Here is a tiny trained network, its code and every weight. The questions are about switching its units off for an input and a target symbol, where a switched-off unit gives its printed mean instead of its output.

import numpy as np


def w(rows, s, z=0):
    codes = np.array(rows[::2]) - 128.0
    scale = np.full(codes.shape[1], s)
    scale[-1] = z or s
    return codes * scale


def norm(h):
    return h / np.sqrt((h * h).mean(-1, keepdims=True) + 1e-5)


def f(y):
    return np.maximum(y, 0)


def softmax(a):
    e = np.exp(a - a.max(-1, keepdims=True))
    return e / e.sum(-1, keepdims=True)


def log_softmax(a):
    a = a - a.max(-1, keepdims=True)
    return a - np.log(np.exp(a).sum(-1, keepdims=True))


def net(x, mask):
    ids = ['εζθλμξφω'.index(c) for c in x.split()]
    T = len(ids)
    res = E[ids] + P[:T]
    r = norm(res)
    for j in range(3):
        rows = slice(3 * j, 3 * j + 3)
        q, k, v = (r @ M[0][rows].T for M in (Q, K, V))
        z = softmax(np.where(np.tri(T) > 0, q @ k.T / 3**0.5, -1e9)) @ v
        o = O[0][rows]
        res = res + np.where(mask[j], z, o[:, -1]) @ o[:, :-1]
    y = f(norm(res) @ A[0][:, :-1].T + A[0][:, -1])
    res = res + np.where(mask[3:19], y, B[0][:, -1]) @ B[0][:, :-1]
    return log_softmax(norm(res)[-1] @ U[:, :-1].T + U[:, -1])


Q, K, V, O, A, B = {}, {}, {}, {}, {}, {}
E = w([
[45,113,134,107,107,94,166,112],'ε',
[143,148,98,110,120,161,182,151],'ζ',
[252,87,179,90,89,95,155,131],'θ',
[162,131,168,179,123,195,155,71],'λ',
[171,82,162,91,122,58,157,62],'μ',
[137,190,102,55,88,219,85,87],'ξ',
[93,130,148,97,184,113,174,107],'φ',
[139,89,207,90,134,104,167,149],'ω',
],0.03)
P = w([
[85,247,151,148,106,70,99,155],'0',
[102,118,104,135,143,120,157,152],'1',
[95,114,111,139,131,129,155,142],'2',
[103,118,109,138,132,139,148,139],'3',
[102,120,107,140,137,139,148,140],'4',
[102,121,110,140,131,143,150,135],'5',
[104,116,113,145,132,143,149,136],'6',
[102,121,114,146,128,155,153,134],'7',
[98,121,119,145,127,156,148,134],'8',
[97,124,119,150,124,159,150,134],'9',
],0.015)
Q[0] = w([
[76,161,68,180,189,119,60,154],'head 0',
[129,134,79,191,180,87,22,143],'head 0',
[101,122,113,159,169,73,12,239],'head 0',
[126,127,116,148,146,123,100,147],'head 1',
[127,130,139,124,138,124,111,127],'head 1',
[129,124,127,118,124,138,137,126],'head 1',
[118,145,52,206,104,139,34,95],'head 2',
[140,195,97,252,184,224,142,193],'head 2',
[234,142,115,209,120,136,130,170],'head 2',
],0.03)
K[0] = w([
[144,65,132,101,148,145,148,116],'head 0',
[133,19,66,105,123,204,183,126],'head 0',
[121,2,95,95,176,215,146,132],'head 0',
[116,61,104,76,144,147,136,151],'head 1',
[137,110,106,118,150,130,122,127],'head 1',
[136,154,135,151,127,118,118,125],'head 1',
[117,93,34,25,122,95,69,158],'head 2',
[116,235,130,87,133,90,102,178],'head 2',
[190,151,111,136,143,64,135,190],'head 2',
],0.029)
V[0] = w([
[116,121,189,80,124,202,63,142],'head 0',
[146,167,229,104,193,147,77,197],'head 0',
[57,73,176,123,69,164,141,191],'head 0',
[162,95,123,165,186,127,126,93],'head 1',
[175,128,125,50,43,74,133,192],'head 1',
[183,104,156,249,102,196,162,71],'head 1',
[40,134,122,93,41,109,151,195],'head 2',
[173,193,114,215,58,70,117,166],'head 2',
[89,197,114,224,155,106,86,70],'head 2',
],0.016)
O[0] = w([
[124,89,99,24,111,153,116,124,91],'head 0',
[145,114,158,61,184,146,124,148,255],'head 0',
[95,89,124,105,119,80,135,160,73],'head 0',
[107,107,150,137,109,129,143,59,27],'head 1',
[168,183,52,85,73,33,171,146,212],'head 1',
[81,87,248,125,53,234,177,98,165],'head 1',
[43,131,204,115,84,187,124,144,132],'head 2',
[192,25,154,149,111,196,119,122,108],'head 2',
[98,84,68,127,144,153,177,94,98],'head 2',
],0.011,0.0084)
A[0] = w([
[49,148,154,111,153,120,131,102,95],'neuron 0',
[140,193,150,183,104,95,177,131,151],'neuron 1',
[146,90,174,138,123,167,155,115,149],'neuron 2',
[169,46,39,139,156,119,201,164,111],'neuron 3',
[2,80,146,152,84,72,90,125,3],'neuron 4',
[135,143,89,157,118,192,179,243,132],'neuron 5',
[125,163,251,97,124,117,88,92,145],'neuron 6',
[79,137,80,103,167,137,196,116,146],'neuron 7',
[113,67,164,135,185,171,61,107,105],'neuron 8',
[144,162,119,176,117,107,57,176,160],'neuron 9',
[175,92,126,135,101,75,47,109,39],'neuron 10',
[193,55,92,146,111,129,147,161,113],'neuron 11',
[146,151,101,81,140,188,96,114,183],'neuron 12',
[147,135,94,197,92,166,99,72,78],'neuron 13',
[66,95,232,127,109,69,120,173,110],'neuron 14',
[108,136,103,83,124,51,123,155,122],'neuron 15',
],0.018,0.0059)
B[0] = w([
[153,135,128,197,168,52,106,122,177],'neuron 0',
[102,75,113,85,206,151,64,131,208],'neuron 1',
[163,196,102,97,103,28,116,114,231],'neuron 2',
[58,60,61,102,119,223,87,94,209],'neuron 3',
[183,116,138,222,5,28,73,79,151],'neuron 4',
[169,90,37,177,176,191,103,93,205],'neuron 5',
[212,84,81,158,152,164,187,169,195],'neuron 6',
[224,162,170,157,85,172,143,194,205],'neuron 7',
[36,203,126,146,179,127,80,168,188],'neuron 8',
[124,126,163,10,33,151,195,142,196],'neuron 9',
[202,159,118,137,94,124,227,50,161],'neuron 10',
[131,187,197,215,119,143,137,191,199],'neuron 11',
[65,127,112,87,78,74,103,105,184],'neuron 12',
[94,81,118,34,146,92,137,87,145],'neuron 13',
[78,16,54,60,104,87,91,134,174],'neuron 14',
[92,103,177,215,168,177,117,65,251],'neuron 15',
],0.019,0.012)
U = w([
[133,115,127,175,71,82,83,125,170],'ε',
[157,94,45,157,147,248,144,165,113],'ζ',
[238,163,146,105,74,149,207,174,178],'θ',
[91,107,246,125,116,207,143,99,132],'λ',
[190,106,101,85,187,118,122,1,4],'μ',
[117,211,105,37,74,156,72,117,126],'ξ',
[119,209,145,162,211,139,150,186,201],'φ',
[137,62,122,43,171,120,151,219,106],'ω',
],0.0064,0.0026)

Each question gives the input, a string of symbols that net reads in full, and the target symbol t.
The units are the heads (3 rows each of Q, K, V and O) and the neurons (one row each of A and B). Each row of codes is followed by its name. A weight is (code - 128) times the scale printed after its matrix; where a second scale follows, it is the last column's (O, A, B and U).
mask holds one flag per unit, heads first, then neurons. A switched-off unit (its flag False) gives its mean, the last column of its rows in O or B, instead of its output. The means were averaged over made-up inputs and are rounded, as every weight is.
A unit's drop is (log p(t) with every unit on - log p(t) with that unit switched off) / (log p(t) with every unit on - log p(t) with every unit switched off).
The circuit of an input: a set's keep is (log p(t) with only the set's units on - log p(t) with every unit switched off) / (log p(t) with every unit on - log p(t) with every unit switched off). Starting from the 12 units with the biggest drops (on a tie, the unit counted first), units are removed one at a time, each time the one whose removal leaves the highest keep (on an exact tie, the one counted first), for as long as the keep stays at least 0.8.
units of the circuit, in order: the units of the circuit, biggest drop first
most important unit: the unit with the biggest drop
k most important neurons: the k neurons with the biggest drops, biggest first
heads that matter: for each layer, one digit per head in row order, 1 if its drop is at least 0.15 and else 0, layers parted by /
input θ ε ζ λ ζ θ ω ω, target θ: heads that matter => 011
input ε λ φ, target ε: heads that matter => 110
input λ μ φ θ θ ξ θ ε φ, target λ: units of the circuit, in order => head 1
input θ λ φ φ ω ζ, target θ: heads that matter => 011
input ε λ ζ φ ξ θ, target ε: heads that matter => 111
input μ φ θ μ ε λ, target μ: units of the circuit, in order => neuron 13; neuron 2
input ξ ζ ξ ζ ζ θ λ θ, target ξ: heads that matter => 111
input ω ξ θ θ μ θ φ, target φ: units of the circuit, in order => head 2; neuron 15; neuron 7
input ξ θ φ ω μ φ λ, target ξ: units of the circuit, in order => head 0; neuron 12
input ξ θ θ ε θ ξ ω λ φ ζ, target ξ: units of the circuit, in order => head 1; neuron 12; neuron 2
input ω θ λ ξ μ, target ω: heads that matter => 110
input θ μ ω λ ε ε, target θ: heads that matter => 011
input ω ζ λ θ, target ω: heads that matter => 110
input ε λ ξ μ, target ε: units of the circuit, in order => head 0
input ξ φ θ ζ ξ θ φ, target φ: heads that matter => 001
input λ φ φ μ, target λ: heads that matter => 011
input θ ξ θ ε ξ λ ζ μ, target θ: 2 most important neurons => neuron 15; neuron 2
input μ ε θ ω φ λ ζ ξ φ, target μ: 4 most important neurons => neuron 13; neuron 11; neuron 6; neuron 2
input φ φ ε, target ε: 2 most important neurons => neuron 4; neuron 14
input θ φ λ ξ, target θ: most important unit => neuron 6
